Below is a small trained network, with its code and all its weights. Each question gives an input and a target symbol and asks what happens when units are switched off, that is, made to give their printed mean instead of their output.

import numpy as np


def w(rows, s, z=0):
    codes = np.array(rows[::2]) - 128.0
    scale = np.full(codes.shape[1], s)
    scale[-1] = z or s
    return codes * scale


def f(y):
    return y / 2 * (1 + np.tanh(0.7978845608 * (y + 0.044715 * y**3)))


def softmax(a):
    e = np.exp(a - a.max(-1, keepdims=True))
    return e / e.sum(-1, keepdims=True)


def log_softmax(a):
    a = a - a.max(-1, keepdims=True)
    return a - np.log(np.exp(a).sum(-1, keepdims=True))


def net(x, mask):
    ids = ['αγλμστφψ'.index(c) for c in x.split()]
    T = len(ids)
    res = E[ids] + P[:T]
    r = res
    for j in range(2):
        rows = slice(3 * j, 3 * j + 3)
        q, k, v = (r @ M[0][rows].T for M in (Q, K, V))
        z = softmax(np.where(np.tri(T) > 0, q @ k.T / 3**0.5, -1e9)) @ v
        o = O[0][rows]
        res = res + np.where(mask[j], z, o[:, -1]) @ o[:, :-1]
    y = f(res @ A[0][:, :-1].T + A[0][:, -1])
    res = res + np.where(mask[2:10], y, B[0][:, -1]) @ B[0][:, :-1]
    return log_softmax(res[-1] @ U[:, :-1].T + U[:, -1])


Q, K, V, O, A, B = {}, {}, {}, {}, {}, {}
E = w([
[115,234,112,111,188,132],'α',
[116,91,51,104,99,41],'γ',
[109,147,126,161,112,175],'λ',
[140,143,39,56,117,124],'μ',
[131,116,105,141,113,216],'σ',
[76,94,153,84,151,193],'τ',
[189,204,125,143,34,167],'φ',
[152,139,146,249,39,216],'ψ',
],0.018)
P = w([
[88,125,124,159,97,216],'0',
[157,186,118,50,39,148],'1',
[122,141,94,11,70,175],'2',
[100,130,100,93,104,173],'3',
[101,133,101,135,97,183],'4',
[73,105,99,115,132,153],'5',
[82,116,103,132,114,142],'6',
[59,97,147,213,178,254],'7',
[90,117,78,86,165,55],'8',
[123,116,79,74,196,123],'9',
],0.0061)
Q[0] = w([
[122,48,246,101,131,99],'H0',
[194,119,254,175,114,82],'H0',
[101,130,110,118,107,182],'H0',
[106,125,91,73,146,152],'H1',
[166,126,73,161,94,103],'H1',
[70,165,127,99,74,224],'H1',
],0.009)
K[0] = w([
[180,42,163,135,76,174],'H0',
[148,67,126,155,90,114],'H0',
[114,155,105,90,181,106],'H0',
[127,156,95,82,161,71],'H1',
[143,49,99,101,125,112],'H1',
[110,158,208,115,255,77],'H1',
],0.009)
V[0] = w([
[142,74,1,122,137,70],'H0',
[176,75,218,187,159,168],'H0',
[174,91,79,117,39,154],'H0',
[100,159,72,201,113,19],'H1',
[177,206,58,205,126,143],'H1',
[131,175,125,84,200,116],'H1',
],0.007)
O[0] = w([
[115,114,22,154,235,148,110],'H0',
[228,150,207,149,102,232,3],'H0',
[253,61,134,7,247,219,156],'H0',
[187,82,92,234,44,92,64],'H1',
[84,122,15,217,119,171,181],'H1',
[62,187,119,147,105,47,140],'H1',
],0.0059,0.005)
A[0] = w([
[26,111,141,153,114,150,194],'N0',
[144,214,163,100,72,135,227],'N1',
[95,2,190,70,128,110,255],'N2',
[189,156,178,86,131,215,193],'N3',
[157,96,48,92,79,103,140],'N4',
[143,121,85,141,92,143,100],'N5',
[95,127,119,148,118,82,102],'N6',
[100,202,68,87,187,96,111],'N7',
],0.0073,0.004)
B[0] = w([
[176,121,70,116,147,36,254],'N0',
[69,88,138,168,214,2,211],'N1',
[115,106,95,183,165,26,208],'N2',
[175,97,205,176,178,72,251],'N3',
[160,179,66,84,96,185,198],'N4',
[132,228,52,45,85,162,162],'N5',
[119,139,192,145,69,136,153],'N6',
[125,80,242,115,45,237,223],'N7',
],0.006,0.0058)
U = w([
[35,166,101,168,77,121,134],'α',
[194,101,11,180,140,106,214],'γ',
[98,95,136,176,88,149,96],'λ',
[113,137,94,118,102,254,135],'μ',
[160,111,137,126,146,179,3],'σ',
[145,38,166,172,161,77,235],'τ',
[210,177,133,132,125,127,45],'φ',
[192,64,186,153,38,181,37],'ψ',
],0.0065,0.0036)

Each question gives the input, a string of symbols that net reads in full, and the target symbol t.
The units are the heads (3 rows each of Q, K, V and O) and the neurons (one row each of A and B). Each row of codes is followed by its name. A weight is (code - 128) times the scale printed after its matrix; where a second scale follows, it is the last column's (O, A, B and U).
mask holds one flag per unit, heads first, then neurons. A switched-off unit (its flag False) gives its mean, the last column of its rows in O or B, instead of its output. The means were averaged over made-up inputs and are rounded, as every weight is.
A unit's drop is (log p(t) with every unit on - log p(t) with that unit switched off) / (log p(t) with every unit on - log p(t) with every unit switched off).
The circuit of an input: a set's keep is (log p(t) with only the set's units on - log p(t) with every unit switched off) / (log p(t) with every unit on - log p(t) with every unit switched off). Starting from all 10 units, units are removed one at a time, each time the one whose removal leaves the highest keep (on an exact tie, the one counted first), for as long as the keep stays at least 0.8.
circuit, biggest first: the units of the circuit, biggest drop first
unit that matters most: the unit with the biggest drop
top k neurons: the k neurons with the biggest drops, biggest first
which heads matter: for each layer, one digit per head in row order, 1 if its drop is at least 0.15 and else 0, layers parted by /
drop when u is switched off: that unit's drop, to one decimal
input ψ τ λ, target τ: unit that matters most : H1
input σ μ σ α λ ψ α α τ γ, target α: circuit, biggest first : (H0 N3)
input λ α μ α α φ, target α: circuit, biggest first : (H0 H1)
input τ φ φ, target τ: circuit, biggest first : (N1 H1 N3)
input λ ψ ψ μ γ ψ, target γ: circuit, biggest first : (N7 H0)
input ψ τ ψ ψ ψ ψ σ ψ μ α, target α: which heads matter : 10
input τ ψ φ φ λ, target τ: which heads matter : 11
input φ ψ φ μ φ σ α ψ, target γ: which heads matter : 01
input ψ τ ψ, target τ: circuit, biggest first : (H1 N1 N3 H0)
input φ μ τ ψ, target τ: top 2 neurons : (N3 N4)
input φ φ τ γ γ α μ, target α: drop when H0 is switched off : 1.0
input σ α λ, target α: drop when H0 is switched off : 0.5
input ψ τ ψ τ σ τ σ, target τ: drop when N1 is switched off : 0.1
input ψ ψ ψ, target ψ: circuit, biggest first : (H0)
